Each row has a class, written after it.
[ 120  -30 -343 -278   14  267  -61  273 -136   18  279  212   33  -31
  137  -70   13  358    5 -412 -286  -86  145  404  202  133 -104    5
  799 -543 -191 -430  256  257  -37  152 -503 -146  141  -74 -192  -76
   26] : <95>
[  32  -14 -160 -355 -138  271  -21  219   17 -106  200  264  180  -63
  224 -199    3  162    5 -332 -144  158   98  333  -18   24 -106 -175
  648 -360 -172 -528  240  227   72  180 -429 -207  158   72 -232 -295
   88] : <40>
[  43  -50 -236 -330 -111  292  -12  179   55  -63  239  262  122  -65
  302 -156   57  175   18 -312 -148  156  136  317   32   -2  -99 -176
  720 -388 -250 -569  264  280   44  238 -330 -213  131   74 -249 -236
   77] : <131>
[ 261  -73  -84   51 -236  201 -324    5  -29   79  156   54  209 -147
  180 -302 -280  258  -22 -144 -412  399  -70  -20  415 -145  -38 -153
  477 -326   28 -278  363  244  -85  340 -435   88   18  -10 -169   -1
  293] : <22>
[ 221  -91  -15   63 -309  194 -379  -37 -100  115  142   22  234 -146
  208 -276 -260  220   -9  -20 -397  402   11  -31  418 -235  -20 -155
  494 -304   52 -301  388  236 -124  389 -397   26    7  -80 -202   70
  274] : <40>
[ 294  -14   79 -151 -263  180 -669 -135   72  -68   11  204  244  -80
  -45 -357 -216  280    0 -234 -437  705 -176  157  263 -110 -123 -119
  249 -191   63    5  266  283  -71  161 -574 -198   -9  229 -127 -304
  266] : <95>
[ 121 -119 -407 -248   29  353 -175  245  -73   80  233  225  -18  -77
  242  -79   19  401   85 -434 -269  -50   75  433  206  125 -184    0
  811 -545 -460 -525  256  251  -65  163 -508 -106  214   12 -208 -154
   76] : <227>
[ 295  -38   87  -63 -272  213 -738 -198   67    7   -4  173  231 -144
   34 -365 -154  296   20 -170 -481  754 -144  158  366 -169 -144 -106
  315 -199  -61   11  301  315 -103  217 -548 -155  -29  187 -129 -239
  336] : <43>
[ 213  -33   27   54 -290  219 -441  -54  -51   61   96   80  219 -100
  194 -329 -250  268   41  -94 -355  472  -47  -50  434 -135  -81 -188
  420 -316  -39 -296  437  236 -138  344 -439  -65   51   -4 -238  -50
  385] : <224>
[ 273  -59   30   26 -330  184 -396  -96   10   66  113   82  228 -119
  199 -336 -256  242   14  -88 -354  491  -33  -80  429 -193  -47 -233
  387 -284  -15 -271  391  261 -131  342 -356    3    7   26 -202   -5
  340] : <169>
[ 221  -23  -39   41 -292  169 -432  -90  -88  137  106   47  229 -123
  240 -288 -255  227   19  -74 -360  419  -73  -67  466 -117  -63 -184
  461 -357  -32 -340  449  202 -141  345 -403  -41   50    5 -233    2
  387] : <22>
[  89 -107 -330 -303  -71  290  -64  223  105  -47  299  232  114 -114
  233 -153   13  161   -6 -335 -187  210   54  354  -35  -45  -79 -104
  723 -406 -254 -548  245  291   84  197 -345 -162  148  164 -181 -258
  -55] : <40>
[ 261  -35  -94  -13 -290  209 -440  -69  -19   69  129   77  182 -129
  183 -310 -295  238   25 -186 -419  450 -108  -18  434  -66  -80 -140
  464 -343   18 -271  399  242  -82  296 -428    5   24   42 -168  -65
  349] : <224>
[ 269  -50  -47   95 -278  194 -342  -22   -1   83  140   57  248 -106
  197 -333 -308  226   13 -123 -361  449  -94 -113  437 -133  -38 -180
  408 -341    0 -307  407  227 -110  363 -411   47   43   15 -211   -7
  328] : <224>
[ 208  -80   19   10 -281  205 -373 -108  -36   74  112  106  221 -118
  271 -312 -205  248   12  -85 -318  430  -56  -82  431 -190  -24 -240
  424 -258  -57 -327  421  240 -101  335 -400  -35   65   40 -223  -47
  363] : <22>
[  89 -159 -360 -232   32  355 -128  305  -90   63  240  196   -8  -99
  207  -62   16  397   72 -397 -283  -90  186  433  153   71 -123   -5
  802 -465 -339 -495  236  271  -88  200 -547  -68  186  -25 -191 -137
    4] : <224>
[ 247  -29  -46   24 -275  187 -415  -38  -22   76  122   48  229 -119
  169 -332 -308  249    1 -101 -374  432  -67   -4  427 -184  -52 -169
  410 -286   11 -301  390  239 -125  369 -426   35   17   -6 -173  -20
  338] : <22>
[ 261  -29  -38   32 -295  186 -402 -114  -44   93  125   69  212 -112
  228 -292 -236  230   20 -113 -377  447  -59  -71  489 -129  -49 -172
  457 -326  -23 -279  410  253 -108  347 -381   -5   41   16 -221   -7
  342] : <227>
[ 106  -87 -307 -275  -47  316  -84  186   82  -61  283  232   73 -109
  237 -161    8  213   -3 -362 -198  186    7  355   68   24 -103  -56
  709 -461 -325 -558  306  304   64  188 -385 -189  133  136 -186 -261
   47] : <82>
[ 206  -68  -21   30 -284  182 -378  -87  -52   94  117   59  220 -118
  236 -302 -214  257    3  -62 -343  435  -29  -22  438 -222    5 -171
  436 -256  -14 -298  412  252 -142  392 -392   -8   16   -5 -209  -12
  340] : <131>
[ 213 -114 -136   62 -256  158 -399  -37  -60  112  157   38  196 -180
  175 -273 -261  258  -56  -75 -416  458  -60   37  405 -258   61  -38
  490 -265   82 -232  379  232  -96  389 -410   65  -33  -17 -151   26
  263] : <131>
[  54  -22 -345 -293  -20  266  -63  260 -154   52  215  290   55  -75
  171  -68   82  393   35 -427 -203  -98   81  447  183  141 -109   -9
  826 -522 -282 -440  250  181    1  100 -565 -175  189  -25 -184 -162
   86] : <169>
[  77   11 -231 -360  -97  216   89  244   42 -107  288  283  202  -15
  174 -160   -1  134  -40 -376 -117  111   82  239  -27   71  -45 -168
  676 -430 -101 -497  246  212  105  160 -368 -173  154   93 -215 -221
   -5] : <40>
[ 313    2   73 -193 -294  267 -710 -216   40  -58   44  152  143 -129
   89 -349 -246  252   49 -261 -489  634 -117  130  393  -38 -207 -165
  374 -257   20 -101  299  368  -99  205 -509 -176  -37  189 -139 -280
  379] : <227>
[ 283  -29   37 -199 -258  195 -688 -200  111  -17   29  190  182 -113
   59 -377 -182  274  -20 -215 -418  704 -141  188  326 -144 -107 -115
  307 -195   18  -30  301  326 -100  202 -488 -208  -21  235 -117 -291
  311] : <201>
[ 270  -17   99 -147 -296  258 -685 -227   72  -23   26  190  169 -104
   92 -342 -145  244   28 -199 -493  693  -65  148  358  -79 -188 -169
  354 -238  -69  -69  308  414 -110  215 -501 -224  -11  183 -180 -238
  347] : <162>
[ 197  -37   21   18 -310  173 -470 -118 -102  115   94  101  231 -116
  210 -316 -212  265   28  -64 -331  449  -85  -27  464 -201  -44 -208
  394 -293  -94 -326  447  244 -120  318 -437 -120   70   46 -212  -48
  396] : <169>
[  38  -74 -237 -287  -41  305 -101  252 -160   39  210  231   76  -43
  241  -64   53  357   63 -321 -188  -83  187  382  139   45 -109  -58
  766 -415 -297 -534  287  167  -49  198 -504 -141  170 -100 -247 -112
   91] : <229>
[ 113  -59 -345 -255    2  318 -128  254 -142   52  236  230   43  -57
  226  -77   22  380   62 -397 -255  -79   59  367  205  159 -129    7
  803 -560 -360 -486  280  211  -23  133 -557 -126  190  -42 -217 -163
   93] : <162>
[  70   34 -176 -380 -121  234  -20  238  -11 -130  250  311  201  -50
  154 -154   -1  126   16 -384 -123  116   45  267   -7   87 -111 -177
  673 -425 -133 -503  258  200  134  101 -426 -293  155  121 -211 -324
   29] : <22>
[  75 -118 -379 -225  -24  366 -119  290  -92   77  207  197   19 -119
  258  -79   -3  391   87 -375 -273  -73  137  427  168  113 -148   -1
  842 -494 -314 -527  240  195  -61  208 -540  -28  160  -85 -199 -144
   94] : <224>
[  91  -28 -243 -348  -83  263  -34  182   63 -127  262  288   72  -92
  221 -148    6  159    0 -398 -173  156   43  348    3   66 -112 -122
  722 -441 -184 -553  258  277   62  162 -326 -181  130  131 -203 -276
   28] : <227>
[ 279  -41  -18   22 -310  195 -434 -123  -12   68  109   72  229 -112
  201 -303 -249  206   30 -119 -393  495  -67  -66  445 -134  -85 -176
  417 -327  -20 -245  392  264 -120  341 -392  -10    9   38 -202  -26
  338] : <131>
[ 276  -23  133 -157 -323  255 -722 -172   69  -35   -3  159  196 -121
  103 -358 -190  233   89 -187 -509  712  -14  119  300  -92 -182 -199
  322 -188   -4  -60  249  351 -150  248 -476 -124   -1  124 -181 -235
  306] : <162>
[ 134 -126 -384 -213   -5  380 -132  290  -54   36  271  166    0 -132
  201 -102  -31  361   61 -396 -323  -16  134  434  131   97 -160    4
  849 -513 -294 -521  239  291  -32  204 -487  -35  122  -40 -168 -146
   44] : <224>
[ 289   29   93 -209 -304  201 -644 -182   59  -64   23  136  191  -72
   66 -384 -232  255    5 -239 -467  660 -108  124  351  -20 -170 -171
  316 -268   75  -49  282  348 -126  191 -515 -191  -26  177 -162 -268
  370] : <95>
[  63 -101 -281 -332  -97  303  -35  184  145 -128  237  288  155 -115
  192 -197   15  185  -38 -340 -167  246  110  338 -105  -56  -58 -108
  683 -313 -148 -497  207  262  104  204 -343 -151   82  125 -197 -280
  -16] : <82>
[ 210  -33  -52    1 -278  215 -405  -40  -91   82  181   25  158 -123
  228 -245 -230  206   23 -104 -430  435    5   13  473 -117  -62 -130
  519 -358    4 -287  417  296 -113  344 -413  -55   50  -30 -207   16
  271] : <40>
[ 130  -96 -405 -300   24  350  -89  266  -73   16  257  221  -17  -79
  198  -62    0  384   58 -448 -295  -71  168  433  165  106 -118    5
  783 -471 -240 -466  217  212  -44  164 -495  -36  152  -52 -168 -114
   -3] : <40>
[ 102  -85 -337 -324    4  316  -96  298 -110    3  204  272   26  -46
  178  -95    3  395   66 -446 -262  -88  127  406  142  139 -112  -21
  751 -494 -272 -426  187  208  -45  111 -560 -106  205  -47 -198 -199
   25] : <162>
[ 240   10  142 -231 -327  203 -663 -212    7  -53   -4  162  166  -89
   58 -361 -186  229    6 -204 -485  650  -14  163  351  -24 -160 -189
  368 -243   97  -47  274  369 -130  184 -486 -279  -37  149 -175 -235
  368] : <108>
[ 305  -11   91 -167 -310  247 -708 -173   71  -30   16  133  179 -122
   70 -383 -260  225   20 -216 -495  695 -111  131  342  -32 -234 -181
  355 -290   15  -96  290  382 -119  215 -506 -198  -30  179 -162 -265
  376] : <201>
[ 289  -27   89 -143 -289  224 -704 -190   63  -17   -4  150  200  -97
   73 -378 -200  284   24 -193 -484  676 -108  146  340  -82 -197 -179
  325 -242  -29  -75  281  356 -143  227 -524 -159  -25  164 -165 -243
  379] : <95>
[ 218  -25   40    8 -307  183 -442 -102  -78  115   70  110  219  -85
  207 -349 -220  288   47 -109 -305  406 -122  -22  498 -126  -85 -251
  415 -341 -128 -324  440  255 -155  293 -458 -120  100   50 -207  -77
  450] : <108>
[  56  -48 -189 -360 -128  257  -43  144   63 -101  203  305  149  -69
  252 -177   13  141   -1 -333 -133  183   56  279   -7   29 -101 -203
  649 -382 -186 -578  272  255   63  187 -344 -249  138  129 -233 -283
   84] : <82>
[  57  -14 -283 -329  -98  263   16  170   96  -96  249  323  120  -71
  215 -155   -1  144   -3 -395 -161  171   95  308   13   35  -94 -156
  719 -408 -141 -514  263  237   83  192 -317 -199  133  111 -213 -222
   40] : <224>
[ 292  -28   84 -188 -293  240 -703 -191   92  -41    2  140  164 -125
   73 -376 -211  271    5 -229 -492  695 -101  195  352  -61 -212 -158
  350 -246   12  -34  270  399 -143  216 -540 -192  -48  197 -147 -287
  381] : <95>
[ 123  -77 -335 -265    5  320 -133  261 -112   26  260  193   29  -59
  195  -92    0  368   33 -394 -265  -45   78  392  191  130 -143    0
  775 -560 -309 -487  272  260  -54  140 -530 -179  162   -6 -205 -160
   60] : <95>
[ 232  -47  131  -90 -297  237 -684 -184   32   14  -20  166  208 -132
   84 -364 -162  290   44 -156 -459  671  -48  169  368 -140 -160 -171
  329 -173  -44  -40  308  337 -153  248 -564 -180   17  118 -168 -201
  381] : <95>
[ 225    5  200 -172 -355  179 -654 -223  -11  -10  -32  183  219  -84
   59 -358 -151  262    3 -137 -436  645   17  131  363 -147 -114 -196
  302 -122   86  -11  295  319 -153  230 -513 -209  -34  105 -173 -214
  375] : <229>
[ 238  -30  -36   -8 -268  221 -338 -124  -12   90  131  108  200  -88
  237 -314 -253  276    6 -109 -302  349  -10  -27  480 -224  -30 -221
  418 -248  -26 -372  439  252 -130  393 -372   10   28  -26 -196   39
  378] : <201>
[ 288  -20   99 -180 -316  206 -699 -160   24  -37   22  163  214 -102
   50 -368 -226  250   30 -219 -476  663 -144   97  317  -46 -171 -164
  336 -259   42  -52  288  315 -102  174 -524 -190  -16  165 -134 -277
  328] : <82>
[  63  -23 -340 -337  -19  236  -82  285 -175   50  236  242   30  -28
  155  -51   28  372   32 -429 -207 -157  142  411  200  166 -100    6
  792 -541 -262 -455  271  182  -46  107 -544 -184  200  -45 -200 -108
   56] : <169>
[ 107 -153 -364 -252   45  379 -105  333  -83  -21  274  219   12  -85
  181  -71  -41  402   47 -428 -303  -57  120  418   96   97 -156   12
  808 -484 -291 -515  233  243  -18  184 -549  -40  128  -82 -188 -118
   17] : <82>
[ 284  -66  -51   35 -267  187 -367  -85  -45   90  153   39  230 -125
  202 -274 -303  205  -13  -93 -400  366  -21  -83  453 -176  -41 -184
  451 -297   37 -318  397  261 -101  384 -400   75  -10  -15 -185   57
  305] : <22>
[ 232  -51  -43   69 -290  169 -426  -71  -57  110  114   66  234 -135
  178 -311 -235  251    4  -86 -396  470  -80   -9  478 -173  -15 -123
  438 -294  -30 -235  406  243 -101  343 -449   11   40   -2 -178    6
  341] : <108>
[ 265  -59  -70  -16 -257  222 -362  -89   27   31  153   99  184  -97
  207 -324 -283  264    1 -163 -362  431  -80  -29  427 -173  -42 -189
  408 -286   -3 -307  386  275 -107  335 -394   13   28   39 -177  -26
  317] : <95>
[  34   58 -227 -411  -71  232   28  230   22 -148  289  305  100    0
  194 -156   -6  177  -21 -402 -130  127  101  328   28   59  -42 -134
  673 -429 -123 -503  284  262   64  163 -359 -275  169   81 -231 -264
   36] : <162>
[ 116  -68 -347 -267   -5  342 -116  231 -121   32  266  245   30  -83
  185  -72    8  345   57 -405 -261  -73   92  413  185   98 -165   -9
  833 -531 -314 -498  259  232  -19  136 -513 -145  143  -37 -174 -135
   44] : <229>
[ 225  -62  -21   22 -281  199 -400 -105  -18   65   81   63  182 -115
  241 -326 -266  270  -15 -122 -393  497  -40  -64  469 -133  -32 -179
  430 -277   15 -255  404  258 -143  345 -415   -7   31   21 -236  -32
  391] : <43>
[ 250  -29  -22   25 -291  226 -377  -69  -20   69  142   72  207 -115
  234 -300 -259  261   17 -110 -377  456  -37  -42  455 -160  -46 -156
  439 -303   32 -279  400  237 -120  362 -401   42   12  -41 -205   10
  330] : <201>
[  99   32 -142 -361 -118  199   41  220   37 -173  227  300  162  -37
  152 -166   18   85  -23 -366 -132  167   41  316  -37   89  -98 -121
  613 -475 -149 -487  255  192   85  114 -337 -223  158  100 -206 -278
  -10] : <40>
[ 231  -43  -40   98 -301  180 -368  -98  -48  119  115   52  240 -136
  202 -285 -283  222   17  -72 -377  420   -7  -74  468 -169  -33 -177
  471 -296   32 -296  418  238 -149  401 -407   50   20  -52 -222   86
  348] : <95>
[ 335  -31  116 -159 -295  250 -716 -221   82  -22    5  162  172  -98
   73 -369 -221  272   51 -254 -523  693  -98  108  374  -44 -206 -186
  306 -247  -18  -41  258  364 -146  183 -519 -146  -28  191 -146 -242
  360] : <43>
[  68 -105 -352 -232  -26  385 -134  241  -80   54  208  189   23 -131
  252  -90   31  380   69 -350 -257  -48  169  470  153   61 -179  -15
  866 -466 -354 -554  247  252  -58  240 -493  -68  143  -76 -222 -134
  107] : <227>
[  89 -100 -423 -206   25  377  -64  285  -79   57  288  185    1 -118
  206  -81    5  378   40 -429 -307  -99  136  446  164  140 -152   55
  899 -562 -288 -508  242  272  -35  188 -549  -16  139  -70 -176  -93
   55] : <224>
[  43  -17 -237 -382 -124  231    0  293   27 -129  240  287  175  -52
  154 -174  -38  119  -31 -392 -174  135   86  313  -89   96 -104 -130
  713 -426  -70 -505  206  224  125  146 -396 -229  130   86 -224 -293
    9] : <224>
[ 124 -103 -340 -187   14  348 -177  256  -91   62  237  198   23  -96
  197 -125  -14  388   66 -395 -308    0   89  417  216   92 -177  -20
  778 -509 -401 -495  270  287  -56  193 -538  -92  180  -28 -199 -129
  115] : <227>
[ 273  -81 -131   34 -222  215 -322  -40    3   40  195   58  174 -112
  212 -274 -324  243  -17 -172 -403  414  -81  -63  432 -123  -34 -125
  468 -350   45 -301  391  260 -101  347 -405   66    8    6 -197   34
  270] : <95>
[ 117 -104 -402 -256   -7  349  -87  294  -87   26  272  167   20 -107
  196  -39  -18  336   62 -398 -319  -85  219  444  133   93 -125   44
  837 -477 -238 -493  207  232  -45  213 -478    9  119  -98 -177  -55
  -33] : <108>
[ 301   34  145 -210 -321  164 -659 -200   47  -55    0  196  208  -63
   36 -362 -196  243    7 -196 -418  670  -54   75  340  -72 -142 -205
  303 -236  121  -15  294  308 -134  190 -447 -236  -31  164 -171 -244
  322] : <201>
[  33  -64 -257 -317 -111  244  -22  285   25  -68  249  265  191  -96
  170 -167   -2  165  -28 -323 -156  138   75  345  -69  -13  -48 -102
  716 -360 -151 -525  245  215  137  196 -413 -173  128   76 -193 -272
   24] : <224>
[ 115   14 -347 -311  -18  257  -80  230 -145   39  255  261   61  -35
  144  -47   60  326   36 -426 -234 -116  117  376  186  184 -115    9
  836 -584 -232 -435  276  202  -13  104 -493 -180  165  -44 -204 -110
   35] : <162>
[ 101  -90 -348 -244   29  305 -134  263 -150   83  250  214  -12  -86
  246  -56   22  375   47 -397 -262  -71   59  390  262  156 -154  -40
  838 -572 -365 -508  314  255  -44  146 -538 -190  198   -4 -207 -148
  117] : <22>
[ 209   -1   43    1 -328  206 -453 -138  -61  110   60   82  229  -91
  234 -326 -217  261   47  -70 -312  444  -47  -15  498 -178  -89 -227
  393 -291  -78 -308  452  216 -159  349 -432  -93   72    4 -227  -31
  437] : <40>
[ 274  -46  -67    0 -254  204 -426 -109  -60   69  134   85  188  -95
  210 -306 -276  263   18 -150 -370  418 -134  -56  487 -103  -65 -180
  418 -351  -68 -318  452  255  -94  287 -429  -83   60   57 -198  -50
  375] : <95>
[  63  -21 -255 -403 -100  254  -27  206   68 -143  242  305  131  -62
  176 -171  -12  171  -31 -404 -176  190   52  348  -33   43  -78 -112
  679 -388 -101 -482  219  246  107  151 -382 -228  107  122 -194 -316
   16] : <82>
[  28   -5 -217 -332  -63  269 -146  211 -203   27  152  274   83  -15
  183 -136   48  407   35 -354 -174 -102  122  416  203   87 -117  -58
  741 -456 -270 -474  275  168  -51  141 -557 -245  183  -80 -238 -190
  198] : <227>
[ 273 -101 -113   30 -259  183 -380  -91    1   61  161   58  181 -149
  193 -281 -273  222  -48 -122 -431  472  -26  -54  405 -182    1 -112
  488 -290   86 -252  365  269  -83  367 -332   72  -24   20 -197   32
  254] : <227>
[ 220  -41    2   11 -292  206 -426 -114  -55   92   89  118  214 -108
  209 -353 -268  253   23 -137 -344  451  -98  -48  466 -148  -62 -207
  385 -286  -76 -311  421  226 -119  304 -443  -64   69   37 -207  -60
  423] : <229>
[  44 -157 -270 -278 -115  408  -28  260  143  -80  279  196  114 -163
  308 -190  -13  174   12 -279 -254  223  216  396 -132  -84 -147 -133
  789 -348 -212 -613  155  350   37  298 -315  -23   77    4 -227 -205
  -32] : <201>
[ 122  -74 -364 -233   -9  310  -65  298 -111   74  252  229   58  -87
  192  -65   16  348   63 -406 -246  -80  100  381  151  131 -139  -32
  829 -546 -280 -507  246  211  -26  155 -496  -86  194  -48 -193 -113
   15] : <201>
[ 251  -60  -52   63 -294  168 -417 -108  -69  124  123   46  207 -131
  221 -273 -239  215   -1  -83 -387  456  -48  -68  501 -153  -26 -128
  455 -341  -15 -256  438  248 -127  368 -388  -32   17    4 -214   38
  352] : <131>
[  91  -49 -388 -256   -7  309 -155  237 -150  106  235  221    8  -86
  244  -65   40  385   65 -406 -263  -47   59  405  245  189 -148   12
  839 -576 -332 -495  324  191  -46  128 -512 -163  199  -44 -209 -120
  123] : <201>
[ 236  -61  -99    7 -268  175 -392  -75  -35   80  142  101  175 -130
  207 -317 -287  266   -5 -164 -382  441 -120  -41  448 -125  -23 -169
  442 -322  -21 -297  403  252  -84  299 -426    7   51   55 -174  -29
  353] : <169>
[ 266  -47  -74   61 -278  184 -368 -109  -39  108  150   44  196 -109
  225 -274 -272  208   -3  -71 -377  419  -10  -94  488 -171  -30 -173
  476 -343   13 -316  436  240 -135  384 -336    9   17  -21 -218   84
  301] : <40>
[ 240  -54  -45   16 -286  198 -446  -54  -20   82  147   59  198 -130
  193 -291 -235  263  -16  -67 -389  501  -43   21  428 -220  -30  -91
  451 -305   14 -240  415  233 -107  355 -385   -5   -7  -27 -185    9
  291] : <201>
[ 216  -29   63    8 -293  218 -418 -107  -66   76  116   82  201 -115
  239 -307 -219  269   35  -76 -332  415   -7  -51  479 -198  -42 -239
  408 -257  -29 -325  443  250 -148  356 -410  -55   38    0 -214  -26
  393] : <22>
[ 270   15  162 -146 -331  278 -681 -207   76  -49   30  142  206  -89
  112 -381 -177  224   67 -177 -481  729  -61  114  317  -75 -217 -210
  324 -239  -18  -95  283  365 -134  220 -497 -175   -5  157 -180 -263
  341] : <40>
[ 121 -105 -314 -265  -20  373 -192  226  -95   68  227  239   -4  -87
  250 -127   50  415  116 -410 -218  -33    8  436  225  110 -194  -56
  785 -561 -501 -532  291  263  -68  118 -527 -208  201   34 -170 -246
  150] : <131>
[ 245  -85  -81   25 -263  214 -304  -74   20   67  163   72  192 -133
  228 -288 -251  244  -17 -138 -366  414  -22  -62  426 -170    5 -172
  474 -267   27 -304  397  271  -99  383 -364   69    9    3 -186   37
  283] : <82>
[  27  -81 -206 -290  -48  305  -76  188   63  -64  237  309  137  -83
  248 -199   34  246   -1 -309 -107  180   35  349   26  -93  -96 -186
  649 -349 -329 -574  301  267   51  203 -426 -258  164  146 -218 -299
  114] : <22>
[  87  -65 -271 -301  -92  261  -48  211   90  -75  250  260   94  -95
  216 -165   12  155  -13 -319 -177  202   72  345   18   -4  -91 -119
  712 -443 -192 -538  271  278   63  204 -309 -225  119  119 -204 -266
   16] : <224>
[ 294  -25  -31   60 -294  158 -464 -133  -48  130  127   98  240 -126
  186 -314 -217  238   21  -96 -379  496 -147  -72  498 -170   -3 -157
  405 -328  -77 -229  439  259  -81  303 -415  -42   55   68 -171  -46
  344] : <162>
[ 228  -46  -11  -18 -282  207 -421  -46  -83   84  147   66  176  -85
  245 -299 -244  256   33 -117 -338  394 -103  -43  487 -116  -51 -181
  443 -366  -74 -344  450  265 -107  307 -435 -120   79   42 -209  -97
  364] : <224>
[ 318  -21   21 -144 -271  208 -693 -180   80  -17   24  145  183 -104
   56 -377 -223  274   -1 -218 -471  664 -158  156  367  -74 -192 -138
  340 -287  -32  -82  304  355 -128  211 -503 -162  -43  210 -134 -264
  368] : <108>
